Small tables with named rows and columns. After each table, cells are looked up by row and column.

fufen =
|  | nuletu | mab | bafiboz | kobid |
|---|---|---|---|---|
| pugiro | 0.405 | 0.363 | 0.248 | 0.575 |
| lur | 0.735 | 0.711 | 0.579 | 0.656 |
| tutozu | 0.679 | 0.541 | 0.682 | 0.820 |
| fip | 0.488 | 0.621 | 0.456 | 0.629 |
| voze | 0.575 | 0.601 | 0.678 | 0.495 |
| pev | 0.721 | 0.777 | 0.902 | 0.438 |

kobid of pugiro = 0.575
mab of pev = 0.777
mab of tutozu = 0.541
mab of fip = 0.621
nuletu of tutozu = 0.679
nuletu of lur = 0.735
mab of pugiro = 0.363
bafiboz of lur = 0.579
bafiboz of voze = 0.678
kobid of pev = 0.438
bafiboz of pev = 0.902
mab of lur = 0.711
mab of voze = 0.601
nuletu of pugiro = 0.405
Row with the largest nuletu: lur

kimog:
	lig	nor	dig	pufur	fose	guva	luvutev
zamu	21	35	43	9	42	62	54
vup	54	27	35	59	54	42	48
reri	62	38	45	53	48	39	39
gimozi	61	39	35	56	53	31	38
vin	77	35	41	55	49	34	34
bop	63	44	32	62	44	19	37
damuk	65	35	31	54	49	20	35
lekuz	55	31	35	61	46	19	26
lovugub	64	37	11	54	42	28	25
mar	56	47	24	51	48	34	26
lam	59	29	54	49	39	30	45

lovugub, pufur => 54
lekuz, guva => 19
zamu, nor => 35
reri, pufur => 53
reri, dig => 45
lekuz, luvutev => 26
damuk, guva => 20
Which row has the largest pufur? bop

seb =
         pem     rus  muvome   vadan   lezev  mufesu     gem   vakev  kalase     von
nos   -1.676   5.358   4.035   1.566  -2.542   2.515  -0.979   2.899  -3.770   1.234
navi  -1.779  -2.809  -1.277   0.795  -2.956   3.720  -2.019   0.088  -0.625  -0.082
fir   -6.668   1.493  -4.087  -1.565  -7.301   3.630  -6.775  -2.789  -0.199  -4.996
pup    3.686  -7.943  -7.206  -0.626   5.450  -0.471   2.158  -3.547   9.142  -1.531
goz    0.399  -3.302   6.817   2.226  -1.520   0.856   1.072   3.395  -3.631   4.116

von of pup is -1.531
lezev of pup is 5.450
von of navi is -0.082
mufesu of goz is 0.856
rus of navi is -2.809
kalase of nos is -3.770

kiv =
cols = gufeb, pekape, paz, vaf, fuv, sugo, pep
nodivir: [130, 53, 149, 155, 163, 142, 188]
merilab: [194, 122, 187, 126, 177, 97, 114]
bunopi: [167, 100, 107, 165, 135, 117, 150]
guvok: [136, 151, 165, 145, 165, 161, 136]
butapuz: [101, 137, 172, 138, 125, 164, 107]
bibi: [240, 194, 173, 128, 111, 155, 139]
guv: [162, 202, 104, 175, 132, 152, 85]
bafifu: [168, 139, 96, 155, 130, 114, 193]
vaku: [175, 100, 150, 106, 139, 140, 123]

paz of bafifu is 96
pekape of bafifu is 139
pep of vaku is 123
vaf of bunopi is 165
vaf of merilab is 126
paz of bibi is 173
fuv of guvok is 165
paz of guv is 104
paz of guvok is 165
gufeb of guv is 162
paz of butapuz is 172
pekape of bunopi is 100
pekape of merilab is 122
gufeb of nodivir is 130
vaf of guv is 175
fuv of butapuz is 125
paz of nodivir is 149
pep of butapuz is 107

ran =
	pof	virade	medanit	rarel
zonotus	-0.427	-0.301	-0.060	-0.302
pav	-0.354	-0.166	-0.260	-0.165
pibaso	-0.489	-0.206	0.098	-0.164
piv	-0.520	-0.205	0.549	-0.156
firiliv	-0.546	-0.390	0.197	-0.211
gevovu	-0.305	0.137	-0.055	-0.248
zafigil	-0.389	-0.315	-0.320	-0.213
fug	-0.317	0.068	-0.109	-0.305
legazu	-0.408	-0.376	-0.368	-0.389
nogumov	-0.512	-0.224	-0.453	-0.377
punizum	-0.376	-0.174	0.262	-0.049
dor	-0.409	-0.404	-0.401	-0.405
sozezo	-0.197	-0.500	-0.584	-0.941

What is the medanit of piv in ran?
0.549
What is the medanit of pibaso in ran?
0.098
What is the pof of sozezo in ran?
-0.197
What is the virade of nogumov in ran?
-0.224
What is the pof of pav in ran?
-0.354
What is the medanit of legazu in ran?
-0.368
What is the rarel of punizum in ran?
-0.049
What is the pof of dor in ran?
-0.409
What is the rarel of dor in ran?
-0.405

neli:
         funavim     mot  zopafu  fibanul
sog        0.284   0.376  -0.024    0.598
musa      -0.028  -0.462   0.005   -0.071
dubu      -0.298  -0.164  -0.020   -0.358
zupopin   -0.004  -0.590  -0.034   -0.090
potif      0.096  -0.747   0.010   -0.165
sovusuz    0.477  -0.064  -0.001    0.389
zukibuf   -0.289  -0.397  -0.062   -0.345
pavagez   -0.128  -0.400  -0.043   -0.092
rukaged   -0.491  -0.566  -0.037   -0.531
mumit     -0.044   0.057  -0.074    0.175
tuv       -0.061  -0.186   0.020   -0.098

zupopin, funavim => -0.004
zukibuf, zopafu => -0.062
sovusuz, mot => -0.064
mumit, zopafu => -0.074
mumit, fibanul => 0.175
sovusuz, fibanul => 0.389
pavagez, zopafu => -0.043
potif, funavim => 0.096
rukaged, fibanul => -0.531
rukaged, mot => -0.566
sog, zopafu => -0.024

nagezon =
         lafu  gadasiz   bav   gef  roromu   mog
ripapok  -715     -265  -257  -198     376  -207
ruk       151     -187   751   702     244  -566
lanafar   292      312   723   766     244  -418

What is the gadasiz of ripapok in nagezon? -265
What is the mog of ruk in nagezon? -566
What is the lafu of lanafar in nagezon? 292
What is the gef of lanafar in nagezon? 766
What is the gadasiz of lanafar in nagezon? 312
What is the mog of lanafar in nagezon? -418
What is the roromu of ripapok in nagezon? 376
What is the mog of ripapok in nagezon? -207
What is the lafu of ripapok in nagezon? -715
What is the bav of ruk in nagezon? 751
What is the roromu of lanafar in nagezon? 244
What is the gef of ripapok in nagezon? -198

suz:
|  | fumoro | luv | gog | mimu | bub | nometip | lefa | zem | pogu |
|---|---|---|---|---|---|---|---|---|---|
| kodaf | -27 | 22 | -42 | 18 | -34 | -24 | -7 | -33 | -75 |
| nus | -20 | 22 | -8 | -53 | 9 | -19 | -50 | 39 | -54 |
| lubozu | -80 | 26 | 5 | -22 | 15 | -10 | 8 | -35 | 38 |
| dasi | -40 | -56 | 27 | 41 | -12 | 34 | -35 | -25 | -15 |
| seg | -6 | -38 | 65 | 29 | 5 | 8 | -36 | 26 | -33 |
| kagoker | -64 | -29 | 23 | 62 | -9 | 6 | 1 | -18 | 17 |
| zop | -42 | 27 | -68 | 27 | -29 | -41 | 16 | 4 | -23 |

lefa of seg is -36
fumoro of kodaf is -27
zem of zop is 4
bub of lubozu is 15
nometip of seg is 8
gog of kodaf is -42
fumoro of zop is -42
lefa of dasi is -35
luv of seg is -38
nometip of lubozu is -10
gog of dasi is 27
lefa of zop is 16
mimu of seg is 29
zem of dasi is -25

bom
|  | legodem | daf | zud | led |
|---|---|---|---|---|
| ruv | 0.851 | 3.031 | 1.274 | 2.823 |
| gazavus | 0.668 | 2.485 | 0.937 | 1.756 |
| sipu | 0.630 | 2.075 | 1.838 | 2.185 |
| lovu | 0.412 | 3.368 | 1.689 | 3.505 |
| bak | 0.052 | 5.072 | 1.575 | 5.183 |
| viti | 1.807 | 1.604 | 0.098 | 0.747 |
| dor | 4.669 | -1.804 | -0.699 | -5.660 |
| kolikuz | 1.730 | 1.143 | -0.404 | -0.599 |
| musa | 1.004 | 4.139 | 1.424 | 3.122 |
| lisivi | 2.409 | -1.516 | -0.787 | -2.337 |
| vadifil | 3.145 | 1.228 | 0.859 | -1.319 |
| nolu | 2.485 | -0.500 | -1.520 | -1.535 |
| gug | 0.955 | -0.177 | 0.047 | 1.147 |

What is the zud of lisivi in bom?
-0.787
What is the zud of lovu in bom?
1.689
What is the legodem of dor in bom?
4.669
What is the daf of gazavus in bom?
2.485
What is the legodem of sipu in bom?
0.630
What is the zud of musa in bom?
1.424
What is the daf of bak in bom?
5.072
What is the daf of kolikuz in bom?
1.143
What is the legodem of lisivi in bom?
2.409
What is the zud of kolikuz in bom?
-0.404
What is the zud of viti in bom?
0.098
Row with the largest legodem: dor

